Each row is followed by its class.
-21,15,-18,5,-16,-39,26,22,86,30,19,15,22,5,-26,65,1,9,-9,-16,-63,48,-15,-37,33,11,-33,26,39,-3,4,46,-22,9,-57,-58,12
pum
-54,31,-46,-21,-60,-47,-9,-6,65,-72,-5,1,-37,-9,11,-7,61,31,-17,-24,-15,52,-12,17,16,19,-20,47,-3,-3,-18,61,14,28,-79,-84,35
ziz
-18,26,-69,-7,-74,-105,3,-18,2,-14,-4,11,-61,14,23,-15,68,48,-9,-19,13,39,-4,4,3,10,-20,28,-31,18,5,101,31,24,-86,-56,40
sogud
3,48,-73,-4,-30,22,0,-4,2,6,51,-1,47,15,25,-9,8,26,-62,-35,-18,29,-28,42,33,-19,-29,15,31,-22,-38,-36,8,-9,-44,-48,81
lenob
-10,42,-44,11,-5,8,45,-19,83,56,-13,-10,-2,14,-10,51,28,16,-22,-4,-25,48,-43,-27,32,-34,1,63,46,10,14,1,-32,23,-33,-66,4
Gige
31,36,-54,17,-9,11,4,9,-35,38,31,5,25,27,-3,-47,7,23,-70,-17,11,-3,0,2,30,-2,-23,28,39,-19,-5,-52,9,-48,0,-12,47
redab
-10,10,-23,24,-13,-41,30,-4,65,75,-1,2,29,-10,-16,35,29,28,0,-20,-17,46,-17,-32,41,-6,-40,37,32,3,10,47,5,5,-28,-13,36
zav
-36,23,18,41,4,-7,21,-26,64,79,0,-38,29,-11,11,34,4,-19,-34,8,-50,63,10,-27,40,37,-27,33,12,14,33,0,-5,-13,-8,12,-1
lenob
-10,27,-59,8,-40,-68,4,-6,-8,-30,3,-14,-19,3,10,-69,91,21,-35,-20,-8,21,2,4,5,54,-15,8,-41,18,3,32,19,-8,-53,-32,25
taso
14,38,-52,31,-21,42,8,22,-16,25,8,-25,-3,58,26,-11,3,30,-90,-28,-30,-8,-25,-22,33,12,24,30,41,-35,9,-31,-16,3,-38,-26,80
lenob
8,27,-65,25,-42,-60,13,-26,7,-36,-6,-6,-56,-15,21,-48,73,25,-45,-9,13,35,26,8,3,15,-19,44,-20,1,15,67,4,-9,-51,-43,27
redab
-21,32,6,35,-9,-3,22,2,22,51,43,-1,40,-3,33,-4,27,5,-41,13,-51,20,-31,-54,11,-3,-1,44,-4,25,-8,-26,2,-22,-22,-45,26
taso
7,15,-60,23,-9,41,-5,31,-15,32,7,-47,3,32,-6,-27,-25,20,-82,-45,-20,-16,-4,7,21,21,-12,30,58,-21,2,-82,6,-53,-33,-4,62
fopi
25,23,-72,42,20,-6,4,3,-26,23,-18,0,48,11,-25,-38,12,14,-44,-40,18,-6,11,24,39,4,7,-17,7,-5,-32,-90,-12,-16,-13,-40,84
Tepa
-39,7,-67,0,-76,-86,-9,-16,11,-63,0,-9,-60,-21,17,-36,53,37,-21,-18,-5,42,4,13,-29,0,-17,47,-24,1,6,82,42,22,-77,-62,36
fopi
-22,33,-56,2,-74,-57,10,-26,29,-26,3,8,-23,3,11,-11,44,22,-6,-33,-11,39,-11,43,6,0,12,4,-47,0,20,38,22,18,-50,-39,-2
lenob
-28,27,-69,1,-32,42,5,26,20,35,1,4,49,44,6,-4,-20,69,-76,-32,-25,-11,-34,20,43,-47,37,47,41,-30,-15,-35,17,-7,-16,-75,71
pum
-50,14,-71,-33,-41,-81,6,-11,23,-55,-12,-4,-52,-12,8,-47,62,36,-21,-20,-13,62,-12,14,-6,-9,-16,22,-21,8,4,54,59,-1,-57,-58,33
sela
10,31,-74,18,-29,29,-17,47,-23,17,39,31,44,31,-1,-24,-40,26,-65,-18,-9,-10,-25,23,10,12,-20,14,14,-32,-27,-67,42,-33,-45,-76,53
pum
-16,8,-85,29,-3,31,-15,39,-7,19,-5,-3,25,0,26,-33,-14,-14,-40,-30,16,19,-20,59,29,-2,3,-10,-9,-28,-44,-85,25,31,-27,-95,94
nedib
-19,-18,-2,5,9,-31,22,-14,41,63,-8,9,48,2,-12,20,31,13,-12,12,7,28,-27,-60,36,18,-13,28,29,32,-12,21,-7,7,-3,-81,52
taso
-34,7,-19,7,7,-62,11,60,50,82,31,32,40,26,-40,34,-17,12,3,-15,-51,62,-36,-18,26,36,-32,15,-1,13,-7,-17,25,-31,-27,-75,8
pum
-26,1,-21,15,0,-25,25,-25,55,49,-5,-6,45,8,6,24,19,26,-23,3,-44,34,-13,-61,59,1,-3,47,26,24,8,30,-22,5,-35,-74,67
taso
4,1,-24,34,18,-22,17,-24,34,84,10,-12,24,3,-30,46,32,-7,-5,-15,11,51,-6,-38,51,2,-27,0,1,34,-27,-5,-13,-1,-12,-19,21
Tepa
-6,39,-21,22,-37,-40,20,0,38,69,25,18,-6,27,30,16,19,35,-13,-28,-29,39,-49,-72,45,-3,-17,53,19,37,5,35,-8,-12,-43,-42,-2
sogud
25,12,-30,18,-7,-32,28,9,69,50,-12,-12,9,-30,-20,34,2,39,3,-4,-14,37,-10,-59,29,-2,-46,57,57,-3,14,37,-20,-2,-21,-10,45
zav
22,0,-42,2,1,50,10,26,-51,80,12,-26,3,52,4,-13,19,16,-64,-11,38,-5,-48,-5,6,9,4,-25,19,1,-37,-40,28,-36,-4,-25,57
sela
-30,37,-44,5,-59,-73,-13,-18,-21,-64,27,-16,-25,-39,43,-74,61,10,-35,12,-36,33,39,-2,-27,32,-32,25,-45,-2,20,56,53,16,-63,0,40
taso
-22,-12,-56,2,-34,-73,8,13,48,-13,-34,5,-33,-18,-27,-1,60,30,-21,-13,3,52,8,-23,15,32,-11,11,-37,2,2,77,32,23,-50,-114,30
pum
-12,34,-68,6,-2,48,-3,53,-8,-4,34,-11,9,85,52,-50,16,58,-69,-48,4,-6,-37,22,48,39,27,37,15,-18,-5,-29,22,-44,-39,-59,57
sogud
28,45,-78,-1,30,27,7,3,-23,33,5,-9,54,45,2,-58,13,43,-66,-65,30,-6,-10,29,52,28,5,-2,35,-1,-24,-61,19,-41,4,-66,69
sogud
-16,40,-53,22,-54,-79,-2,-9,29,0,-29,8,-31,8,-6,-41,55,63,-37,-20,-3,28,-10,-10,22,24,-22,63,-13,20,-9,39,0,-32,-55,-74,18
ziz
34,35,-92,-1,6,66,1,38,-10,12,27,-3,25,41,2,-31,22,36,-73,-28,22,4,-37,4,32,-3,-13,17,31,-26,-23,-68,19,-25,-21,-88,55
Gige
26,23,-78,19,0,80,32,14,-1,70,-17,-41,29,43,23,-5,35,24,-90,-33,29,-12,-25,21,32,-6,17,-21,35,-5,-25,-47,-16,-29,-19,-70,77
sela
-8,10,-72,23,-44,-102,-9,-12,14,-31,-30,6,-55,-2,-4,-62,53,36,-24,-25,13,41,17,6,11,33,-13,18,-23,8,7,53,24,21,-47,-45,31
moz
-23,9,-62,2,-65,-64,-3,-7,-8,-74,10,-10,-95,-2,5,-68,42,13,-19,-25,-6,49,-3,-13,-6,46,-21,45,-37,-10,28,66,53,-9,-78,-21,-1
fopi
-18,12,-47,6,-38,-64,-3,0,28,-72,-17,10,-18,-13,3,-43,73,61,5,-18,-1,17,-33,26,3,35,17,37,-54,-5,-1,45,16,-13,-56,-59,32
zav
-25,43,-68,-10,-85,-104,6,20,24,4,-4,24,-47,-24,22,-17,79,13,-43,-20,-11,62,-25,9,-50,-16,-26,18,-12,-3,17,33,36,20,-64,-91,22
nedib
0,20,-53,22,-7,25,3,14,-2,13,-32,4,27,-5,11,-54,6,39,-52,-26,4,-1,-15,-5,39,-15,-5,40,34,-34,-1,-53,20,-16,-10,-36,81
zav
-15,-16,-30,21,15,36,-9,25,-40,15,22,11,40,62,23,-47,-14,10,-30,-49,-5,-14,-36,10,52,28,23,-45,-9,-1,-33,-32,21,-32,-20,-37,59
sela
-18,31,-51,2,-70,-80,8,-9,-20,-26,15,8,-8,-12,31,-85,66,38,-19,-22,-11,21,0,6,-19,14,15,11,-39,12,16,59,47,13,-31,-19,28
taso
-25,-8,-27,20,-3,-9,15,41,42,34,6,-30,-17,28,-23,34,1,-3,-2,-9,-20,49,-76,-13,-12,49,7,55,47,10,-15,-6,3,21,-48,-51,28
fopi
-19,51,-78,12,-60,-66,-10,0,6,-30,47,13,-41,30,31,-56,62,12,-22,-26,14,52,5,41,0,73,-13,0,-53,-4,12,51,32,18,-61,-32,16
moz
-14,28,-33,0,-58,-58,-6,-5,-15,-16,19,-2,-42,32,17,-27,63,26,-35,1,-5,42,-25,-11,-4,72,0,21,-44,-7,25,61,26,-8,-52,-27,15
lenob
-9,50,-86,8,-37,18,-15,1,-39,3,69,25,51,48,61,-71,-17,30,-52,-47,-28,-6,1,36,47,-1,-17,9,-16,-5,-10,-53,16,-50,-47,-42,71
taso
-13,37,-38,22,-6,-40,32,6,60,78,16,-2,16,19,-14,40,21,5,-12,4,5,39,-24,-3,15,8,-18,39,27,-2,9,20,-19,22,-10,-38,1
nedib
19,11,-66,40,0,33,1,34,-37,20,-4,22,34,46,4,-66,5,11,-62,-44,10,-4,-21,-4,61,16,23,5,18,-25,-2,-66,15,-12,-8,-72,69
redab
3,55,-78,18,-21,47,18,-29,-35,28,54,-2,40,42,23,-17,-12,9,-70,-38,-6,-3,-3,38,23,-32,1,17,23,-34,-17,-35,9,-7,-42,-53,78
fopi
11,19,-49,30,32,-2,-11,12,-67,40,1,15,51,59,-7,-113,-1,21,-66,-58,15,-46,14,1,65,31,-24,-6,19,6,-17,-107,0,-69,26,-3,43
taso
28,51,-26,0,-14,37,-14,15,-35,12,46,13,51,10,4,-83,-17,35,-57,-46,-16,2,-27,-6,60,19,-33,16,26,-13,-49,-74,15,-89,-3,-5,37
ziz
-8,49,-69,-8,-47,-66,6,8,56,-71,7,4,-40,-42,-2,-20,67,27,0,-16,-26,58,-14,9,-17,29,-37,43,-39,-10,25,21,32,-11,-75,-55,2
zav
-21,15,-26,9,-24,-24,25,31,61,63,22,-29,10,15,30,42,18,21,-14,0,-62,46,-9,-57,28,-6,-21,41,26,21,19,31,-27,13,-37,-32,43
taso
13,28,-42,38,-14,25,11,15,-13,9,4,-5,9,42,8,-32,-2,32,-78,-10,-25,-16,-24,-10,45,0,33,30,42,-41,-11,-42,-18,1,-43,-20,98
moz
-44,8,-64,-11,-59,-74,-15,-1,22,-36,1,30,-29,-9,-3,-26,38,22,-24,-37,-14,52,1,2,8,31,-17,5,-38,-2,3,67,59,19,-66,-91,26
pum
-21,9,-32,43,-12,-46,16,-11,56,30,14,-5,45,1,8,34,12,33,10,2,-22,43,5,-15,34,5,8,38,8,12,1,57,-23,25,-37,-18,56
Tepa
10,24,-16,32,-32,-41,33,-5,25,58,39,15,-31,30,-9,42,41,-10,-13,-6,-10,22,-31,-56,40,-4,-26,15,-6,-6,2,56,-36,15,-46,-15,-17
nedib
37,25,-64,26,35,59,11,20,4,28,-26,-1,25,45,-27,-19,12,21,-60,-50,50,-40,-24,39,8,11,-9,14,56,-21,-10,-96,2,-35,3,-45,17
zav
7,-5,-56,15,-8,47,1,35,3,16,-11,-2,9,2,31,-16,3,-5,-57,-38,20,6,-24,-7,38,-8,14,-12,35,-36,-30,-32,-9,34,-20,-87,99
nedib
-34,64,-64,6,-50,-75,8,3,23,-23,-5,24,-30,-1,-27,-25,60,11,-59,-34,-46,29,-2,9,-15,3,-15,21,-29,-7,15,-17,38,2,-63,-78,-14
pum
13,14,-89,11,-10,-3,-16,36,-5,24,17,30,68,6,-12,-24,0,54,-27,-55,21,-1,-26,29,25,-32,-31,1,27,-20,-42,-52,49,5,-16,-82,95
zav
-14,14,-41,55,11,-38,19,31,35,107,-16,-20,-20,35,-24,23,13,10,-1,5,-4,38,-23,-44,44,40,-16,42,-2,21,5,-13,-22,22,-22,-35,33
Gige
3,38,-59,25,-18,-40,42,7,64,70,8,-13,2,15,0,53,42,11,-25,-6,-24,55,-26,-25,25,11,7,26,5,-6,11,49,-35,34,-50,-89,48
nedib
-31,30,-33,10,-29,-6,21,7,74,39,11,-34,-32,31,43,77,20,20,-12,-6,-64,60,-30,-49,51,-12,-5,61,11,18,14,50,-26,29,-86,-53,32
sogud
-22,36,-82,5,-60,-15,-9,-1,38,-17,-10,7,-21,-11,31,-17,55,-2,-30,-16,2,61,-22,44,-20,49,-18,6,-46,14,25,-15,41,-13,-81,-110,4
Gige
-36,3,-3,46,-10,-8,25,4,57,63,-3,11,23,21,2,12,1,15,-13,-21,-42,38,-35,-61,71,34,25,37,1,9,1,54,-17,17,-22,-52,12
pum
-5,48,-87,9,-22,75,-9,-7,9,-2,33,12,60,12,26,-20,-13,31,-77,-28,-12,-9,-26,38,33,-26,9,23,16,-26,-12,-94,33,-27,-48,-101,80
Gige
-3,49,-87,14,-28,37,-12,19,-5,7,25,16,40,35,44,-23,-18,37,-48,-30,-36,9,-26,26,36,-41,-12,30,30,-20,-16,-56,-9,-1,-54,-69,71
Gige
2,11,-26,39,31,-20,36,-19,53,67,-40,-11,40,22,-30,48,9,19,-13,-2,-3,30,-5,-18,24,-8,24,34,41,18,11,-9,-38,6,-5,-41,28
Tepa
-23,9,-61,-34,-42,-71,-12,9,2,-56,15,-35,-35,-33,0,-58,79,32,-28,7,-9,51,-3,-5,-10,47,-31,29,-29,8,-6,33,60,2,-50,-36,59
taso
15,44,-61,38,-3,36,10,35,-2,56,-15,-17,5,31,-4,-25,36,19,-80,-42,27,-8,-20,21,38,10,-13,13,19,-4,-64,-86,-21,-20,-27,-90,75
ziz
-16,30,-54,21,-12,23,-6,25,-4,-18,19,19,57,-3,16,-57,13,43,-49,-31,-19,4,-36,13,32,-13,-1,37,13,-40,-17,-50,54,-10,-30,-50,83
zav
25,7,-75,33,14,23,0,33,-21,51,-16,4,5,67,-9,-26,3,36,-49,-39,59,-43,-21,39,26,10,-8,4,45,-7,-37,-59,-30,-12,-14,-52,68
Gige
2,8,5,55,-4,-15,32,-26,61,55,-11,-11,3,10,-1,76,44,9,-27,6,-32,26,-6,-81,45,-28,-14,42,35,23,1,39,-71,3,-50,-13,12
Tepa
-3,4,-30,21,-38,0,22,23,70,71,49,6,11,20,16,70,2,6,5,-17,-31,53,-50,-58,45,-21,6,15,-4,1,12,54,1,31,-34,-61,-7
nedib
-4,6,-18,44,-23,-30,43,-1,67,69,-14,-5,2,-16,1,55,7,-1,-7,4,-34,38,-10,-53,42,-30,11,25,-2,-6,19,36,-33,33,-33,-57,30
nedib
-39,33,-17,7,-43,-87,-7,20,10,-33,2,-1,-31,3,1,-46,46,31,-14,-18,-22,27,13,36,-13,34,-23,28,-21,-2,-10,45,23,-12,-50,-6,12
ziz
-30,10,-43,-13,-67,-109,-10,6,-1,-48,0,-7,-15,-45,33,-64,84,48,-35,-8,-21,23,26,-2,-28,-6,-37,20,-10,14,-8,66,26,10,-48,-31,70
taso
0,-22,-58,-2,1,50,-18,64,-22,29,41,-18,24,51,20,-29,10,19,-47,-34,17,24,-19,11,63,40,0,-6,17,-25,-24,-21,30,-17,-10,-40,94
redab
2,59,-73,-1,-25,40,-5,5,-5,-13,46,11,42,38,57,-41,9,40,-51,-35,-3,13,-26,2,66,17,-6,32,15,-16,-15,-16,6,-20,-51,-69,70
sogud
-42,33,-74,-19,-47,-67,-8,-11,32,-48,-20,-12,-49,-5,27,-27,60,38,-11,-25,-10,57,-17,23,19,23,-5,45,-33,19,-2,31,28,17,-77,-78,41
sogud
-34,24,-11,20,-10,-76,28,5,45,88,-8,-13,32,-11,-35,32,8,28,-13,11,-49,49,-1,-30,10,13,3,38,16,5,4,53,8,33,-5,-24,39
pum
2,16,-60,35,12,46,0,10,-24,56,18,22,41,54,2,-28,-14,1,-60,-46,31,-22,-31,33,41,-12,18,-10,3,-23,-25,-83,27,-14,4,-72,31
nedib
